Below are the code and all the weights of a small trained network. Each question names an input and a class and asks about switching units off, where a switched-off unit gives its printed mean instead of its output.

import numpy as np


def w(rows, s, z=0):
    codes = np.array(rows[::2]) - 128.0
    scale = np.full(codes.shape[1], s)
    scale[-1] = z or s
    return codes * scale


def f(y):
    return np.maximum(y, 0)


def log_softmax(a):
    a = a - a.max(-1, keepdims=True)
    return a - np.log(np.exp(a).sum(-1, keepdims=True))


def net(x, mask):
    res = np.array(x, float).reshape(1, 6) / 4 @ E
    y = f(res @ A[0][:, :-1].T + A[0][:, -1])
    res = res + np.where(mask, y, B[0][:, -1]) @ B[0][:, :-1]
    return log_softmax(res[-1] @ U[:, :-1].T + U[:, -1])


A, B = {}, {}
E = w([
[202,18,49,155,208,184,146,70,161],'x0',
[172,133,162,114,106,61,89,113,81],'x1',
[61,164,96,154,132,164,137,94,2],'x2',
[99,203,113,114,145,73,160,199,145],'x3',
[140,75,187,153,63,201,129,176,150],'x4',
[92,102,201,208,96,129,148,168,54],'x5',
],0.0074)
A[0] = w([
[197,29,96,135,193,84,131,87,204,167],'n0',
[128,54,171,154,121,139,129,106,49,160],'n1',
[119,250,89,120,164,24,128,107,96,253],'n2',
[139,176,81,92,111,144,98,63,112,126],'n3',
[82,138,59,144,188,146,160,145,82,35],'n4',
[124,144,146,135,135,129,140,176,181,111],'n5',
[177,90,132,105,102,130,105,89,164,102],'n6',
[142,145,151,143,136,94,137,167,145,73],'n7',
[132,93,159,149,129,116,130,131,33,32],'n8',
],0.018,0.0021)
B[0] = w([
[139,119,83,169,233,187,152,96,28,240],'n0',
[110,176,126,104,134,107,124,135,34,191],'n1',
[98,177,151,119,97,127,125,130,3,250],'n2',
[144,95,129,185,187,124,156,139,100,183],'n3',
[177,83,105,147,193,150,126,109,153,189],'n4',
[124,113,113,101,84,87,118,111,216,161],'n5',
[110,116,100,167,180,152,159,136,109,177],'n6',
[120,110,160,119,80,146,116,125,162,150],'n7',
[117,175,145,123,118,117,132,121,52,178],'n8',
],0.013,0.02)
U = w([
[136,80,64,191,255,190,177,87,105,251],'0',
[74,189,172,101,112,87,122,132,24,125],'1',
[95,102,173,94,67,90,134,180,218,5],'2',
],0.0062,0.0013)

Each question gives the input, the list of numbers given to net, and the class t.
The units are the neurons (one row each of A and B). Each row of codes is followed by its name. A weight is (code - 128) times the scale printed after its matrix; where a second scale follows, it is the last column's (A, B and U).
mask holds one flag per neuron, in row order. A switched-off neuron (its flag False) gives its mean, the last column of its row in B, instead of its output. The means were averaged over made-up inputs and are rounded, as every weight is.
A unit's drop is (log p(t) with every unit on - log p(t) with that unit switched off) / (log p(t) with every unit on - log p(t) with every unit switched off).
unit that matters most: the unit with the biggest drop
k most important neurons: the k neurons with the biggest drops, biggest first
drop of u: that unit's drop, to one decimal
input [-1,4,-7,7,-3,-7], class 1: unit that matters most : n2
input [-4,-6,6,2,8,-7], class 2: 3 most important neurons : [n0 n2 n6]
input [-8,3,-7,6,3,2], class 2: 2 most important neurons : [n5 n0]
input [8,7,5,1,1,6], class 1: 2 most important neurons : [n1 n8]
input [-5,-5,-4,3,2,-7], class 2: 2 most important neurons : [n0 n5]
input [-1,-4,5,1,-3,3], class 1: 2 most important neurons : [n0 n6]
input [0,3,-1,-4,-1,6], class 1: drop of n6 : 0.0
input [-2,-5,-7,-1,3,3], class 2: drop of n0 : 0.2
input [-4,0,-8,7,-2,3], class 2: drop of n7 : 0.2
input [6,7,0,7,-6,5], class 1: drop of n2 : 0.9
